Below is a small trained network, with its code and all its weights. Each question gives an input and a class and asks what happens when units are switched off, that is, made to give their printed mean instead of their output.

import numpy as np


def w(rows, s, z=0):
    codes = np.array(rows[::2]) - 128.0
    scale = np.full(codes.shape[1], s)
    scale[-1] = z or s
    return codes * scale


def norm(h):
    return h / np.sqrt((h * h).mean(-1, keepdims=True) + 1e-5)


def f(y):
    return np.maximum(y, 0)


def log_softmax(a):
    a = a - a.max(-1, keepdims=True)
    return a - np.log(np.exp(a).sum(-1, keepdims=True))


def net(x, mask):
    res = np.array(x, float).reshape(1, 7) / 4 @ E
    u = 0
    for l in range(2):
        y = f(norm(res) @ A[l][:, :-1].T + A[l][:, -1])
        res = res + np.where(mask[u : u + 16], y, B[l][:, -1]) @ B[l][:, :-1]
        u += 16
    return log_softmax(norm(res)[-1] @ U[:, :-1].T + U[:, -1])


A, B = {}, {}
E = w([
[166,48,94,237],'x0',
[88,199,125,207],'x1',
[2,63,155,114],'x2',
[130,123,128,132],'x3',
[130,128,127,129],'x4',
[145,125,232,141],'x5',
[126,129,129,129],'x6',
],0.0026)
A[0] = w([
[46,17,126,188,97],'L0N0',
[118,97,12,151,92],'L0N1',
[163,88,251,175,100],'L0N2',
[238,119,96,184,84],'L0N3',
[186,103,223,171,79],'L0N4',
[195,45,111,60,100],'L0N5',
[76,167,109,253,87],'L0N6',
[168,42,113,97,119],'L0N7',
[152,30,113,221,3],'L0N8',
[102,107,130,127,63],'L0N9',
[132,44,135,101,104],'L0N10',
[117,120,213,153,82],'L0N11',
[64,116,151,107,59],'L0N12',
[123,107,61,124,78],'L0N13',
[175,129,122,149,100],'L0N14',
[119,117,82,121,89],'L0N15',
],0.0053,0.0025)
B[0] = w([
[125,17,223,61,252],'L0N0',
[99,118,26,108,207],'L0N1',
[88,130,10,133,198],'L0N2',
[226,78,183,99,205],'L0N3',
[99,139,22,126,180],'L0N4',
[67,194,150,228,195],'L0N5',
[72,157,178,236,216],'L0N6',
[93,183,154,212,189],'L0N7',
[218,35,123,234,197],'L0N8',
[110,96,157,103,136],'L0N9',
[87,177,164,187,179],'L0N10',
[93,130,50,124,169],'L0N11',
[105,61,184,85,169],'L0N12',
[107,128,66,120,161],'L0N13',
[156,101,150,106,156],'L0N14',
[105,116,97,121,148],'L0N15',
],0.011,0.003)
A[1] = w([
[96,122,17,118,5],'L1N0',
[84,205,157,78,65],'L1N1',
[106,186,176,199,4],'L1N2',
[139,99,146,141,96],'L1N3',
[141,66,171,94,111],'L1N4',
[255,180,150,101,108],'L1N5',
[123,114,137,113,63],'L1N6',
[121,130,146,166,68],'L1N7',
[113,144,114,72,71],'L1N8',
[128,129,128,129,109],'L1N9',
[143,202,168,23,28],'L1N10',
[116,114,34,115,33],'L1N11',
[112,159,147,172,26],'L1N12',
[120,118,144,171,117],'L1N13',
[182,159,76,167,139],'L1N14',
[87,74,143,162,145],'L1N15',
],0.0069,0.0014)
B[1] = w([
[68,149,6,97,193],'L1N0',
[220,36,87,198,205],'L1N1',
[144,233,153,148,185],'L1N2',
[175,160,94,82,164],'L1N3',
[171,203,145,50,186],'L1N4',
[34,87,189,4,192],'L1N5',
[126,136,146,110,137],'L1N6',
[148,173,116,117,163],'L1N7',
[159,99,144,194,162],'L1N8',
[126,129,130,128,128],'L1N9',
[226,58,100,246,193],'L1N10',
[84,150,41,118,179],'L1N11',
[100,184,159,140,158],'L1N12',
[170,184,102,92,189],'L1N13',
[39,116,200,66,206],'L1N14',
[197,227,115,56,253],'L1N15',
],0.011,0.0034)
U = w([
[230,25,123,217,113],'0',
[92,85,228,2,100],'1',
[122,159,120,130,254],'2',
[50,134,18,116,73],'3',
[115,245,186,202,48],'4',
[136,143,130,123,153],'5',
[136,129,133,119,130],'6',
],0.0071,0.0036)

Each question gives the input, the list of numbers given to net, and the class t.
The units are the neurons (one row each of A and B). Each row of codes is followed by its name. A weight is (code - 128) times the scale printed after its matrix; where a second scale follows, it is the last column's (A, B and U).
mask holds one flag per neuron, layer by layer. A switched-off neuron (its flag False) gives its mean, the last column of its row in B, instead of its output. The means were averaged over made-up inputs and are rounded, as every weight is.
A unit's drop is (log p(t) with every unit on - log p(t) with that unit switched off) / (log p(t) with every unit on - log p(t) with every unit switched off).
most important unit: the unit with the biggest drop
top k neurons: the k neurons with the biggest drops, biggest first
top k neurons in layer l: the k neurons of layer l with the biggest drops, biggest first
drop when u is switched off: that unit's drop, to one decimal
input [1,-8,-6,-7,6,-4,-3], class 4: most important unit => L0N5
input [2,-7,-8,0,6,-8,4], class 1: top 4 neurons => [L0N3 L1N14 L0N2 L1N5]
input [-4,-8,4,-2,-4,7,0], class 4: top 4 neurons in layer 0 => [L0N5 L0N10 L0N1 L0N7]
input [-2,8,-8,6,-1,0,-5], class 1: top 3 neurons => [L1N5 L0N3 L0N5]
input [4,8,8,-1,-5,-4,5], class 1: top 2 neurons => [L0N0 L0N5]
input [-8,-3,-7,-5,1,5,6], class 0: top 2 neurons => [L1N10 L0N8]
input [-2,-8,-7,1,-6,-3,-5], class 4: top 3 neurons => [L0N5 L0N7 L1N2]
input [-7,0,4,4,-5,5,2], class 0: top 2 neurons => [L0N8 L0N0]
input [4,-7,7,-5,2,-5,-4], class 1: top 3 neurons in layer 0 => [L0N0 L0N6 L0N1]
input [7,2,8,2,3,-8,-4], class 1: top 2 neurons in layer 1 => [L1N10 L1N1]
input [-8,8,-3,-4,4,-3,3], class 0: top 2 neurons => [L0N8 L1N1]
input [-2,8,4,6,4,-7,8], class 4: top 4 neurons in layer 0 => [L0N6 L0N2 L0N4 L0N11]
input [6,6,7,7,0,-4,7], class 1: top 3 neurons => [L0N0 L1N10 L1N1]
input [-7,-5,-3,4,3,5,-4], class 0: most important unit => L0N6
input [-8,8,-6,1,1,2,-1], class 0: top 3 neurons in layer 1 => [L1N10 L1N1 L1N15]
input [-8,8,7,-6,-5,8,-4], class 0: top 2 neurons => [L1N1 L0N8]
input [-7,7,1,-3,-2,-4,-2], class 0: top 3 neurons in layer 0 => [L0N8 L0N5 L0N7]
input [3,-6,-8,2,8,-1,-7], class 1: top 3 neurons => [L0N3 L1N5 L0N6]
input [-8,8,7,-2,-4,8,2], class 0: top 3 neurons in layer 0 => [L0N8 L0N5 L0N6]
input [4,3,4,7,-2,7,2], class 3: most important unit => L0N2
input [-5,8,4,-7,-1,8,-5], class 3: top 2 neurons => [L0N11 L0N2]
input [-1,2,-6,5,1,8,7], class 3: top 2 neurons => [L0N2 L0N4]
input [0,5,-6,-2,0,4,-4], class 1: top 2 neurons in layer 0 => [L0N3 L0N5]
input [-7,-6,0,5,-7,0,-2], class 0: top 2 neurons in layer 1 => [L1N1 L1N10]
input [1,5,-8,-5,8,0,4], class 1: top 2 neurons => [L1N5 L0N3]
input [-8,-7,-8,-2,-4,8,-6], class 0: top 2 neurons in layer 0 => [L0N8 L0N3]
input [-8,4,3,3,-8,8,5], class 0: top neuron => [L0N1]
input [6,-7,-2,-4,4,0,3], class 4: top 3 neurons in layer 0 => [L0N5 L0N7 L0N10]
input [4,8,3,4,1,-2,5], class 4: drop when L1N8 is switched off => 0.0
input [5,1,7,5,-3,4,-5], class 1: drop when L1N10 is switched off => 0.2
